Here is a tiny trained network, its code and every weight. The questions are about switching its units off for an input and a target symbol, where a switched-off unit gives its printed mean instead of its output.

import numpy as np


def w(rows, s, z=0):
    codes = np.array(rows[::2]) - 128.0
    scale = np.full(codes.shape[1], s)
    scale[-1] = z or s
    return codes * scale


def norm(h):
    return h / np.sqrt((h * h).mean(-1, keepdims=True) + 1e-5)


def f(y):
    return np.maximum(y, 0)


def softmax(a):
    e = np.exp(a - a.max(-1, keepdims=True))
    return e / e.sum(-1, keepdims=True)


def log_softmax(a):
    a = a - a.max(-1, keepdims=True)
    return a - np.log(np.exp(a).sum(-1, keepdims=True))


def net(x, mask):
    ids = ['ΓΘΞΠΣΦΩβδεζημτψ'.index(c) for c in x.split()]
    T = len(ids)
    res = E[ids] + P[:T]
    u = 0
    for l in range(3):
        q, k, v = (norm(res) @ M[l].T for M in (Q, K, V))
        z = softmax(np.where(np.tri(T) > 0, q @ k.T / 2**0.5, -1e9)) @ v
        res = res + np.where(mask[u], z, O[l][:, -1]) @ O[l][:, :-1]
        u += 1
        y = f(norm(res) @ A[l][:, :-1].T + A[l][:, -1])
        res = res + np.where(mask[u : u + 4], y, B[l][:, -1]) @ B[l][:, :-1]
        u += 4
    return log_softmax(norm(res)[-1] @ U[:, :-1].T + U[:, -1])


Q, K, V, O, A, B = {}, {}, {}, {}, {}, {}
E = w([
[173,178,159,99,97,165,161],'Γ',
[157,133,73,165,100,84,129],'Θ',
[158,129,111,116,167,147,175],'Ξ',
[135,42,125,224,148,186,155],'Π',
[52,152,116,105,155,160,149],'Σ',
[108,113,187,94,139,111,153],'Φ',
[107,109,118,153,130,100,100],'Ω',
[155,182,6,77,142,115,71],'β',
[182,52,185,136,156,129,76],'δ',
[188,117,117,114,163,149,103],'ε',
[140,160,159,98,114,98,67],'ζ',
[181,124,116,104,167,121,120],'η',
[57,194,206,109,92,117,102],'μ',
[196,77,155,198,84,45,61],'τ',
[127,107,124,147,163,118,107],'ψ',
],0.023)
P = w([
[101,81,76,132,2,163,81],'0',
[112,129,86,109,180,73,151],'1',
[125,121,93,100,176,77,147],'2',
[136,115,108,100,165,91,143],'3',
[137,115,114,93,156,101,137],'4',
[138,111,118,93,149,113,137],'5',
[139,111,124,86,139,125,137],'6',
[140,99,125,74,119,124,135],'7',
[129,104,125,80,108,133,128],'8',
],0.0089)
Q[0] = w([
[189,162,26,103,53,198,251],'L0H1',
[170,12,175,1,79,151,218],'L0H1',
],0.0062)
K[0] = w([
[175,160,186,138,253,219,218],'L0H1',
[117,71,135,77,30,185,166],'L0H1',
],0.0073)
V[0] = w([
[90,85,46,2,1,72,91],'L0H1',
[146,8,172,110,227,237,220],'L0H1',
],0.0042)
O[0] = w([
[156,136,119,152,236,176,89,251],'L0H1',
[128,143,135,182,249,155,134,65],'L0H1',
],0.013,0.0027)
A[0] = w([
[80,182,233,168,110,81,182,106],'L0N1',
[100,109,4,6,184,182,155,106],'L0N2',
[151,58,28,50,28,153,61,154],'L0N3',
[194,101,150,117,100,53,95,253],'L0N4',
],0.0045,0.0022)
B[0] = w([
[88,88,121,188,183,46,155,146],'L0N1',
[38,178,121,156,171,62,1,189],'L0N2',
[235,235,101,113,238,131,183,240],'L0N3',
[34,30,212,130,140,139,152,253],'L0N4',
],0.0063,0.0047)
Q[1] = w([
[152,2,126,142,187,141,129],'L1H1',
[174,133,143,210,2,82,131],'L1H1',
],0.0085)
K[1] = w([
[142,70,175,136,95,224,120],'L1H1',
[141,70,190,60,190,46,254],'L1H1',
],0.0099)
V[1] = w([
[201,1,187,108,166,71,104],'L1H1',
[18,100,26,202,65,125,102],'L1H1',
],0.0039)
O[1] = w([
[163,2,228,108,128,107,123,244],'L1H1',
[40,74,122,238,160,143,47,5],'L1H1',
],0.0098,0.0016)
A[1] = w([
[103,248,143,121,142,70,166,250],'L1N1',
[29,141,225,111,82,81,176,14],'L1N2',
[159,142,138,2,13,110,11,156],'L1N3',
[129,110,128,113,196,36,196,165],'L1N4',
],0.0079,0.0021)
B[1] = w([
[138,80,165,160,79,193,47,222],'L1N1',
[164,160,87,247,109,113,63,157],'L1N2',
[85,154,199,173,123,115,151,225],'L1N3',
[173,162,121,146,173,162,142,254],'L1N4',
],0.013,0.0067)
Q[2] = w([
[2,34,121,22,53,63,127],'L2H1',
[180,57,78,186,105,195,233],'L2H1',
],0.0078)
K[2] = w([
[121,92,188,110,197,114,103],'L2H1',
[250,83,92,163,183,169,176],'L2H1',
],0.015)
V[2] = w([
[69,130,144,36,143,157,26],'L2H1',
[98,170,93,162,140,195,253],'L2H1',
],0.0055)
O[2] = w([
[138,169,197,165,195,157,59,2],'L2H1',
[90,49,131,8,1,200,75,97],'L2H1',
],0.0087,0.0031)
A[2] = w([
[213,163,36,115,106,50,73,165],'L2N1',
[29,156,253,190,106,175,99,253],'L2N2',
[184,172,57,188,105,126,176,73],'L2N3',
[181,125,36,92,228,253,133,86],'L2N4',
],0.0063,0.0039)
B[2] = w([
[114,81,168,73,44,67,119,218],'L2N1',
[92,109,68,1,57,125,169,254],'L2N2',
[40,167,121,91,215,172,131,187],'L2N3',
[81,152,105,163,48,115,222,223],'L2N4',
],0.0093,0.0067)
U = w([
[211,158,92,107,66,216,114,166],'Γ',
[82,62,54,78,71,44,148,175],'Θ',
[82,186,106,198,157,203,229,3],'Ξ',
[90,12,105,217,126,156,137,169],'Π',
[54,101,56,73,185,171,101,190],'Σ',
[123,114,119,39,229,154,189,44],'Φ',
[129,113,103,145,149,105,113,96],'Ω',
[193,192,43,127,137,92,53,169],'β',
[192,27,130,71,194,122,78,189],'δ',
[168,149,118,165,139,130,141,90],'ε',
[91,206,191,101,141,76,178,63],'ζ',
[158,142,110,138,154,120,135,63],'η',
[119,149,133,254,58,112,111,128],'μ',
[171,75,160,192,91,50,108,70],'τ',
[135,108,106,166,146,113,122,130],'ψ',
],0.0083,0.0025)

Each question gives the input, a string of symbols that net reads in full, and the target symbol t.
The units are the heads (2 rows each of Q, K, V and O) and the neurons (one row each of A and B). Each row of codes is followed by its name. A weight is (code - 128) times the scale printed after its matrix; where a second scale follows, it is the last column's (O, A, B and U).
mask holds one flag per unit, layer by layer, with each layer's heads first. A switched-off unit (its flag False) gives its mean, the last column of its rows in O or B, instead of its output. The means were averaged over made-up inputs and are rounded, as every weight is.
A unit's drop is (log p(t) with every unit on - log p(t) with that unit switched off) / (log p(t) with every unit on - log p(t) with every unit switched off).
The circuit of an input: a set's keep is (log p(t) with only the set's units on - log p(t) with every unit switched off) / (log p(t) with every unit on - log p(t) with every unit switched off). Starting from the 12 units with the biggest drops (on a tie, the unit counted first), units are removed one at a time, each time the one whose removal leaves the highest keep (on an exact tie, the one counted first), for as long as the keep stays at least 0.8.
circuit, biggest first: the units of the circuit, biggest drop first
unit that matters most: the unit with the biggest drop
k most important neurons: the k neurons with the biggest drops, biggest first
k most important neurons of layer l: the k neurons of layer l with the biggest drops, biggest first
input ζ Γ Γ Γ Θ Γ Θ, target Γ: unit that matters most : L1H1
input ψ Φ ζ Σ Θ Ξ, target Ξ: circuit, biggest first : L2N4, L2N2
input Ξ Θ β ψ Γ Ω, target Ξ: 2 most important neurons of layer 0 : L0N3, L0N4
input Π Θ ζ Φ, target Π: circuit, biggest first : L1N2, L1H1
input Γ Σ Γ Γ ζ Γ Ω, target Γ: 2 most important neurons : L0N3, L1N1
input Σ η Θ Φ Θ ε, target Σ: 2 most important neurons of layer 0 : L0N2, L0N3
input δ β Φ Φ ε Θ Θ Φ, target δ: circuit, biggest first : L1H1, L2N4
input τ Θ Θ μ Φ ζ Φ, target τ: circuit, biggest first : L1N2, L2N3
input Θ Θ Γ Θ Θ β Φ ε, target Θ: circuit, biggest first : L1N1, L2N4, L2H1
input Θ Φ Γ δ Ξ, target Ξ: 2 most important neurons of layer 2 : L2N4, L2N2
input Π Θ ε, target Π: 3 most important neurons : L2N2, L0N3, L2N4
input Θ ζ Θ Θ τ Θ Θ Θ Φ, target Θ: 3 most important neurons : L2N2, L1N2, L0N3
input Γ Φ ζ Θ Γ Φ τ Π Φ, target Γ: 2 most important neurons of layer 1 : L1N2, L1N4
input Θ ε ψ Φ Π Ξ Γ Φ, target Θ: 2 most important neurons : L0N3, L1N2
input Γ Θ Θ ε, target Γ: 2 most important neurons of layer 0 : L0N2, L0N4
input δ Θ Θ Φ, target δ: most important neuron : L2N4
input Γ β ψ, target Γ: 2 most important neurons : L1N1, L1N4
input Θ Γ Θ η Σ ψ η, target Θ: 2 most important neurons : L0N3, L1N3
input Σ Σ ζ Φ, target Σ: 2 most important neurons : L2N2, L0N3
input Φ Θ μ, target μ: unit that matters most : L1N2
input Γ τ Φ ε, target Γ: 2 most important neurons : L2N2, L2N4
